Each row has a name. Each piece below is followed by the name of the row it came from, unless a question asks for something else. Each question is about the rows just above it.

F: [-57.4  84.8  54.6  -1.5]
R: [ 26.4 -28.3  84.2 -20.8]
M: [ 54.6  -1.4 -57.4  50.4]
The row with [-57.4  84.8  54.6] is | F
Count the entries of [-57.4  84.8]: | 2
How many entries does [-57.4] have? | 1
q: [ 26.4 -28.3  84.2] | R
Right after [84.2] comes | [-20.8]

U: [-11.5  74.7  63.0 -14.4   0.6 -38.7   8.4   6.2 -51.4  14.5  14.8  62.6
 -15.7   7.9   8.0   7.8 -11.8  -4.8   7.2 -10.7 -15.4 -41.2  16.8  -7.3
 -51.1  -7.0  -4.7   0.2   5.5   7.5 -13.0   5.2 -14.6  57.8 -16.3   0.9
 -13.4]
T: [  1.6 -15.0 -16.6  10.6   4.4   8.5   8.8 -41.4   5.1  -8.9 -19.2 -15.4
  11.3 -19.3  -7.6   4.4  -8.0  53.5 -14.8   5.0  18.2   4.4 -22.9   0.9
   7.6  11.7  13.1 -46.7 -49.6 -18.7  13.0  -4.6   6.6 -15.5   6.2  45.3
  -6.0]
H: [-12.4  76.1  60.6 -14.9   0.3 -29.1   8.7   4.7 -42.2  12.1  12.9  60.6
 -16.4   6.5   3.8   8.0  -7.6   2.3   2.6 -13.1 -14.3 -33.8  15.0  -9.4
 -43.1  -5.3   0.6   4.4   3.9   4.9 -13.3   2.7 -16.1  52.6  -8.5   2.2
  -7.9]
Q: [-13.3  -9.4  -6.8  -7.7  29.2   6.7  -9.1   5.3   6.3   0.2 -12.6  -7.4
  -7.0 -48.5 -22.7 -12.2  14.0  -2.4 -48.8 -12.9  -4.2   7.6  -8.3 -12.0
   5.7  64.3  58.8   2.7   7.5 -55.6  -5.9   9.6  -9.1 -10.6   9.9  -8.3
   8.6]
L: [ -7.9   0.2   3.2  -7.3  17.9   1.2 -16.6  17.6   1.4   4.7  -4.3   2.5
  -7.2 -25.0 -12.5 -15.9   7.3 -21.3 -25.9 -10.7  -2.8   2.3   4.8   9.3
  35.8 -13.7 -18.0  13.3   3.6  18.8  11.7 -10.6  15.3 -45.5  11.0 -11.6
  11.0]
C: [ -7.9   0.2   3.2  -7.3  17.9   1.2 -16.6  17.6   1.4   4.7  -4.3   2.5
  -7.2 -25.0 -12.5 -15.9   7.3 -21.3 -25.9 -10.7  -2.8   2.3   4.8  -7.4
   1.5  27.0  27.8  17.8  19.6 -30.1  -5.3   9.0  -6.0  -4.1   4.0 -22.8
   3.0]
N: [ -0.2   2.0 -42.1   7.8  -0.4  -6.6  22.2 -44.7  -9.8  -2.6  -5.5   4.1
   7.7  -3.4  -0.5  16.2 -14.7  62.7  -1.2   4.4  15.5 -10.1 -10.0   1.0
 -10.7  -1.2   2.8 -55.3 -53.3  -4.0  10.2  -4.8   3.3   8.3  -4.4  67.3
 -12.3]
How many entries does [-12.4  76.1  60.6 -14.9   0.3 -29.1   8.7   4.7 -42.2  12.1  12.9  60.6
 -16.4   6.5   3.8   8.0  -7.6   2.3   2.6 -13.1 -14.3 -33.8  15.0  -9.4
 -43.1  -5.3   0.6   4.4   3.9   4.9 -13.3   2.7 -16.1  52.6  -8.5   2.2
  -7.9] have? | 37
The entry that follows [-42.2]: | [12.1]
Count the entries of [-7.9  0.2  3.2 -7.3 17.9  1.2]: | 6
Number of entries in [  1.6 -15.0 -16.6  10.6   4.4   8.5   8.8 -41.4   5.1  -8.9 -19.2 -15.4
  11.3 -19.3  -7.6   4.4  -8.0  53.5 -14.8   5.0  18.2   4.4 -22.9   0.9
   7.6  11.7  13.1 -46.7 -49.6 -18.7  13.0  -4.6   6.6 -15.5   6.2  45.3
  -6.0]: | 37

kavi: [ -1.1  -0.3  -1.5  65.7  -6.7 -14.4 -27.2  83.3  33.3 -61.4]
zusus: [ 65.6  -6.7 -14.4 -27.2  83.3  33.3 -27.2  14.2  33.3 -61.4]
dozat: [ -0.6 -11.6 -39.6 -10.6   7.8  18.0  18.8 -55.3 -17.5  41.4]
Where do [ -1.1  -0.3  -1.5  65.7  -6.7 -14.4 -27.2  83.3  33.3 -61.4] appear? | kavi
Number of entries in [65.6 -6.7]: | 2
q: [ 65.7  -6.7 -14.4 -27.2  83.3] | kavi
Right after [65.6] comes | [-6.7]
Which row holds [ 65.6  -6.7 -14.4 -27.2]? | zusus
The row with [ 65.7  -6.7 -14.4 -27.2  83.3  33.3] is | kavi
q: [-1.5 65.7] | kavi

paba: [ -5.0  -3.2 -58.3  26.2]
tagos: [-15.8   7.2 -49.3 -16.5]
Fen: [ 12.7   2.6  62.7 -27.4]
Besa: [-13.3  -4.5 -47.9  -1.5]
tefom: [-32.2 -13.3 -17.7 -18.9]
nibor: [10.3  1.2  5.7 -7.3]
Binu: [-20.3   5.6 -64.5  10.9]
topom: [-26.6  -2.8  -6.7 -30.9]
Zula: [ 17.6   5.1 -10.1  11.6]
bemi: [-19.3  -0.5   2.2 -19.4]
ravit: [ 5.0  0.7 -6.9 -4.0]
How many entries does [12.7  2.6] have? | 2
Right after [5.1] comes | [-10.1]
The entry that follows [-6.9]: | [-4.0]

tuf: [  0.0 -35.8 -14.6   5.0  17.5  51.4 -41.0]
Peg: [ -3.2 -16.0 -37.6 -17.0  71.3  34.2 -22.0]
Betaz: [-40.9 -17.8  27.5 -53.1  14.6  -2.8 -19.6]
Right after [5.0] comes | [17.5]
[-17.0  71.3  34.2] is in which row? | Peg
How many entries does [ -3.2 -16.0 -37.6 -17.0  71.3  34.2 -22.0] have? | 7

vaki: [ -1.9 -47.7 -15.4 -58.8]
Gos: [ 34.6 -47.7 -15.4 -20.2]
Futif: [20.6 28.0  9.4 28.8]
batip: [-35.2  -2.1  10.8  61.2]
gadi: [-7.4 33.0 -5.8 64.8]
nanip: [-82.1  -3.8 -33.6  -3.3]
Zizu: [-24.7 -32.4 -27.4 -41.7]
bodoz: [ -2.0  60.2 -10.2   2.2]
ruv: [ 61.1   3.2 -52.6 -58.4]
What comes right after [34.6] in the named rows? | [-47.7]
What comes right after [-1.9] in the named rows? | [-47.7]
The row with [ -1.9 -47.7 -15.4 -58.8] is | vaki
Count the entries of [20.6 28.0  9.4 28.8]: | 4
What comes right after [-2.0] in the named rows? | [60.2]

kubar: [-46.7  65.3  16.7 -47.4  28.4  50.9 -12.2  -4.9  37.4]
dit: [-45.5 -13.3 -17.0  64.6  49.5  47.1  43.1 -33.4 -63.5]
zipo: [ 56.2  60.6   3.2 -49.1  68.4  24.2   3.6  14.2 -27.2]
som: [ -4.0 -23.5 -52.3 -28.5 -59.7  -8.3 -39.7 -58.3  57.7]
zed: [-10.8 -45.3  57.7 -39.0 -52.8 -52.2 -59.8   7.1  16.1]
Git: [ 68.8  44.6 -28.6 -42.0 -45.1  -1.5 -28.8 -58.3  59.2]
ros: [ 31.0 -68.0 -40.9  36.0  12.0  47.8 -69.7  69.8  54.8]
lale: [ 11.7  44.6 -28.6 -42.0   3.6  68.4  24.2  14.2 -27.2]
Giv: [  4.9  47.3   1.9  -8.3 -50.6 -51.7  59.4 -18.3  51.2]
Zin: [  5.7  22.4  24.9  16.6  55.6 -58.3  35.4 -43.8  24.9]
Vom: [ 24.0  33.0  14.0 -34.6  24.7 -62.0  12.2  53.1  45.2]
mudir: [ 24.0  33.0  14.0 -34.6  24.7 -45.4  12.2  53.1  45.2]
q: [ 68.4  24.2   3.6  14.2 -27.2] | zipo
The entry that follows [35.4]: | [-43.8]

Bug: [-21.9  -1.6   4.4  -2.5 -45.7 -27.1 -18.7  18.4 -20.5]
Lum: [  7.1 -21.4  12.0  28.8   3.9   2.8   5.9 -15.7  11.0]
Meva: [-22.6  -1.2  -9.1 -29.2 -34.7 -29.1  -0.7  21.9  -8.7]
Lise: [-48.1   3.5 -25.8  62.7  39.9 -20.7  -8.6  -7.0   1.6]
Pogu: [ 16.2 -23.7  -8.4 -24.3 -20.3  26.8  21.4  23.4   9.9]
Siv: [ 13.1 -13.3  10.6  59.6 -24.4  18.2  -3.8 -24.6  16.0]
teda: [-34.7  18.2  -7.0 -20.9  25.2   2.7   9.1 -23.8 -21.4]
What comes right after [-8.6] in the named rows? | [-7.0]
The entry that follows [-29.1]: | [-0.7]

ninaz: [ 67.5  58.7 -30.0  21.3]
rad: [23.2 20.3 -5.2 35.2]
mut: [ 59.4  51.5  -1.3 -23.5]
kap: [-29.1 -25.0   1.7   5.9]
mava: [ 30.0  26.1   2.0 -18.7]
fos: [-37.1 -32.0  18.6  10.1]
lipib: [ -5.2  35.0 -12.3  35.5]
Poran: [  7.6   6.7  -0.4 -32.9]
tulu: [-29.6 -25.5   3.8  34.9]
Right after [1.7] comes | [5.9]
The row with [-5.2 35.2] is | rad
Count the entries of [-37.1 -32.0]: | 2
How many entries does [-29.1 -25.0   1.7] have? | 3
Count the entries of [ -5.2  35.0 -12.3]: | 3

roro: [-72.9 -12.3  38.8  25.7]
Paza: [ 58.2 -53.5 -76.9 -71.2]
Rufi: [ 29.5  52.6 -54.9 -14.8]
Where do [ 52.6 -54.9] appear? | Rufi
q: [-12.3  38.8  25.7] | roro

tas: [ -5.0 -28.7 -15.9 -28.8]
peti: [  1.5   6.4 -30.2  46.2]
Mopug: [  7.9 -15.8 -26.7  33.4]
lon: [ -5.0 -28.7   3.5  28.6]
What comes right after [-26.7] in the named rows? | [33.4]
Right after [-15.8] comes | [-26.7]
The entry that follows [7.9]: | [-15.8]
Where do [ 3.5 28.6] appear? | lon

fivo: [ 27.6   3.1  42.9   5.3  25.7   4.3   6.3 -13.4 -36.0   4.0 -23.8  -9.4
   7.6   5.7   4.1  14.9  11.9  30.3  27.5 -41.0   5.1   7.6   1.1  20.6
 -10.1  12.2  -7.7   4.8   2.3 -23.6   8.7  10.5   0.1  -3.9  -8.9   4.2
 -29.9  -5.5  19.4  32.5  -3.9   0.7   3.6   9.9  15.0  15.3  20.0   0.4
  15.1  13.0 -13.5  -9.2]
Nav: [  3.8  15.3  18.6  -7.3   9.9   7.9  -4.7   0.4 -14.2 -19.0   3.4  -2.2
   6.9 -16.9   1.3  -8.1   2.0  -1.0  -0.8  -4.7  15.3 -10.7  -5.0  -8.9
 -13.8  -4.4 -28.4  -8.5 -11.1 -22.3  -2.2 -17.9  -6.6   8.6  -4.4 -14.8
  -9.6   2.4  -5.3  -6.1 -10.2  -2.0   9.3 -15.5  -4.5 -31.1 -23.4  23.6
  20.2  -3.8   2.9  15.4]
Sur: [ 21.2  16.7  37.4 -15.0  25.3  15.1 -51.0 -51.7  56.5 -59.6 -14.5  35.1
  15.0  20.6 -41.4 -33.5   6.2  32.8  35.7 -80.5 -10.5 -26.2  30.3  17.3
 -12.9   6.5 -62.9 -16.4  42.7 -69.4  22.1 -34.4 -39.8 -20.3  -2.7  -8.0
 -10.7   4.9  52.7  56.8 -26.9 -28.6  15.2  20.7 -20.5   9.1  -3.3  21.6
   2.6 -12.7  14.0  10.3]
vuv: [ 11.4  17.9  15.8 -21.5  12.7   4.3   6.3 -36.0   4.0 -13.4  22.1 -17.4
 -17.2  23.6 -15.2   2.8   7.6  -6.0  29.1 -19.9 -22.9 -24.0   3.0 -13.4
 -12.8  -1.4 -48.2 -21.8  32.1 -16.8  38.1 -15.1 -12.0 -31.5  20.1  -9.8
 -24.1   7.4  44.6   5.9  -3.6 -12.5  21.1 -13.9  -7.9  -2.1  -0.5   1.4
  -1.7  -1.7  12.2 -16.4]
Ran: [  6.6  12.6   3.0   4.2   5.2   4.6  -0.5   6.4  -3.9  -0.2  -7.2   8.9
   5.0   8.8  -2.2  -0.9   3.9 -12.4   0.8 -10.2   8.1  -5.9  -0.9 -11.7
 -16.9  -0.3 -17.6  -1.4   0.5   3.2  -0.8  -6.4   1.2 -10.8  11.2   3.5
  -3.1   4.9   2.4  -3.5  -0.8   4.2   0.3 -13.9  -2.1  -7.9 -16.2   3.9
  -0.5   8.4  -1.6  -9.5]
nez: [ -6.9  27.2   3.1 -45.4  12.7   3.7   7.4 -22.2   7.1  13.8  30.1   2.2
 -32.3  34.7 -35.4   6.6  22.4 -10.5  17.3 -33.6 -30.0 -25.3  17.4 -16.7
  -7.0   6.1 -64.5 -28.0  55.2 -13.5  54.2 -29.0 -21.9 -25.2  30.9 -18.8
 -26.4  15.3  47.2 -15.7 -11.5 -28.0   9.2   0.4 -19.1 -10.5 -16.3  24.4
   0.2  13.7  28.5  -9.3]
puli: [ 36.5 -10.9  -3.7  -2.6  -5.5   8.6 -45.0  -8.5  34.2 -26.7 -24.0  32.6
  11.1  22.1  -6.2 -13.4   6.4  54.5  19.3 -53.5 -19.7 -30.7  31.9  10.6
  18.0  -6.3  18.1  -3.7  19.9 -14.4  -4.1  -3.3 -27.2 -35.7 -12.7  20.6
  16.9 -22.9  13.8  47.0  -7.3  -9.4   7.4  24.1 -15.0  23.0  28.1 -19.4
 -26.6  -6.8 -24.9  -8.1]
tini: [  6.3  11.9  37.3  -8.2  10.1  -2.6   1.5 -48.4  -6.5 -29.0   2.4 -21.1
 -22.6 -23.7  18.7   6.1   0.0   5.9   9.4 -20.6   4.2  -7.2 -17.1  -5.1
   0.5  19.5 -37.1  -2.4   5.7 -30.1   8.9 -23.9   1.7  22.2   0.1 -30.0
 -27.7  11.3   1.2  -2.8 -10.9  15.7  11.0  -1.8  -5.3 -21.7  -1.9  43.7
  35.7  -1.6   9.7   8.7]
zitor: [-18.8  -7.4 -34.1   7.3 -20.3  -6.9   0.5  37.7 -22.6  16.2   7.2   5.0
  -9.0  -5.6   9.7  -7.0   3.1 -15.8 -16.6  25.1   6.1  -6.6 -19.5 -15.2
  -0.4 -11.4   6.9  -2.4 -12.0  19.0 -11.0   3.2   2.7   4.4   4.6  -4.0
  24.9   1.8 -24.3 -30.6  -8.0   9.9   1.5  -2.2  -3.2 -13.8 -10.4 -16.1
   1.7   1.6  13.1  18.1]
q: [-13.9  -7.9  -2.1] | vuv
q: [  4.3   6.3 -36.0   4.0 -13.4] | vuv
Right after [-27.2] comes | [-35.7]
How many entries does [  3.8  15.3  18.6  -7.3   9.9   7.9  -4.7   0.4 -14.2 -19.0   3.4  -2.2
   6.9 -16.9   1.3  -8.1   2.0  -1.0  -0.8  -4.7  15.3 -10.7  -5.0  -8.9
 -13.8  -4.4 -28.4  -8.5 -11.1 -22.3  -2.2 -17.9  -6.6   8.6  -4.4 -14.8
  -9.6   2.4  -5.3  -6.1 -10.2  -2.0   9.3 -15.5  -4.5 -31.1 -23.4  23.6
  20.2  -3.8   2.9  15.4] have? | 52
The entry that follows [-6.2]: | [-13.4]
What comes right after [43.7] in the named rows? | [35.7]

ferig: [ -9.4  25.9  -3.0  55.2 -45.1 -37.5 -23.8 -31.8  57.3  29.6 -21.3 -11.4
  -3.4  17.8   6.8 -31.8 -24.3  30.8  21.9 -24.3  29.8  32.6  -5.9   3.3
  10.0  -1.7  15.7   1.5  28.3 -16.8  24.1  -7.3 -21.9 -37.3  42.0 -27.0
  49.9 -11.2 -49.0  35.3  10.6 -11.3  -6.9 -37.3]
solep: [-12.9  34.2  -1.1  23.8  -8.2   0.9  -7.2  35.5  32.9  23.3 -25.6 -19.3
  25.9 -30.6  33.6  24.6 -15.2 -31.1 -48.2 -22.7   5.6   8.6  34.1 -19.7
 -23.1  47.5   5.4  44.4 -30.9 -48.1 -50.8  48.2 -46.1 -34.2  23.1  58.6
  25.8 -25.9 -31.3 -47.3  13.3  49.3  38.6 -13.8]
bor: [  4.3  19.0   1.8  40.0 -27.6 -34.5 -22.8 -15.9  40.8   5.1  -2.1   1.1
   1.3  12.8  15.3 -25.6  -6.4  24.4  23.3  -0.5  13.2  20.5   2.5   6.8
  16.5  10.1  -1.7   8.8  14.1 -21.9  13.6  -4.7 -24.5 -31.3  27.7 -10.1
  22.6   8.1 -30.2  13.9  -4.4   3.1  -1.2  -9.8]
gavot: [-25.6 -35.7 -11.0 -55.8  17.5  51.6  -3.7 -14.5 -58.0  25.7 -19.3 -14.4
 -20.7  -1.5 -55.2  22.5 -14.8 -18.3 -21.9 -30.3   2.6 -19.2 -32.9  -8.5
 -29.5   5.5  31.0 -46.5  10.6  62.3  13.2 -13.6  61.4  52.5 -34.1 -35.3
  -2.8 -35.0  27.3  29.6  29.2 -51.0 -22.9 -26.3]
Pok: [-14.9  11.9  -3.6  -0.5   7.8  28.7  -3.0  15.1   5.1  31.3 -18.2 -13.9
   9.5 -14.8   3.4  26.5 -11.2 -21.8 -32.0 -20.9   8.7   0.6  10.5 -12.7
 -22.3  11.2  21.8  13.0  -9.0  13.7 -17.0  24.6  14.9  16.2   6.2  23.3
  20.8 -25.0   4.1  -6.2  25.4  13.4  16.4 -14.3]
Right after [-22.7] comes | [5.6]
Right after [5.6] comes | [8.6]
Number of entries in [-12.9  34.2  -1.1  23.8  -8.2   0.9  -7.2  35.5  32.9  23.3 -25.6 -19.3
  25.9 -30.6  33.6  24.6 -15.2 -31.1 -48.2 -22.7   5.6   8.6  34.1 -19.7]: | 24
Count the entries of [-14.9  11.9  -3.6  -0.5   7.8  28.7  -3.0  15.1   5.1  31.3 -18.2 -13.9
   9.5 -14.8   3.4  26.5 -11.2 -21.8 -32.0 -20.9   8.7   0.6  10.5 -12.7
 -22.3  11.2  21.8  13.0  -9.0  13.7 -17.0  24.6  14.9  16.2   6.2  23.3
  20.8 -25.0   4.1]: | 39

madi: [ -1.5  34.7 -23.7 -26.4 -18.3 -15.3  51.6  29.7  51.4 -11.1  39.0  -3.0
  17.4  -6.3  22.0  -3.3  20.1 -44.1 -58.3 -65.0  53.5  15.5   4.4  18.1
  43.1  33.9   3.5 -22.0   0.0 -55.5  -7.8   4.5  13.7 -12.6 -47.4  46.7
 -45.5  23.0 -24.0]
madat: [  1.8  51.2 -30.2  19.7 -24.8 -42.3  21.8  -3.9  -8.3  27.2  14.9 -22.7
  42.8  -7.9  -6.8  -1.8   3.0  15.2  14.0  19.9  40.2  55.8  49.6  26.1
  -7.9 -29.7  -7.1   9.3 -47.3 -26.8 -35.3  41.6 -31.1  57.7 -50.1  55.5
  20.9  23.8 -27.0]
mifu: [  6.3 -56.2  46.5   0.2   9.4 -75.4  12.9  28.1  42.0  -4.3 -11.8  37.1
  44.4  47.0   9.0 -52.3  34.9  11.8 -48.2 -29.8 -12.1  -3.5  33.3 -21.0
  32.2   6.5   0.4   6.0  10.3 -35.0  25.7 -22.2 -48.7  10.7  17.7  -3.4
  12.7 -19.8  -2.7]
How many entries does [ -1.5  34.7 -23.7 -26.4 -18.3 -15.3  51.6  29.7] have? | 8
What comes right after [-42.3] in the named rows? | [21.8]
q: [-47.3 -26.8 -35.3  41.6 -31.1  57.7 -50.1] | madat

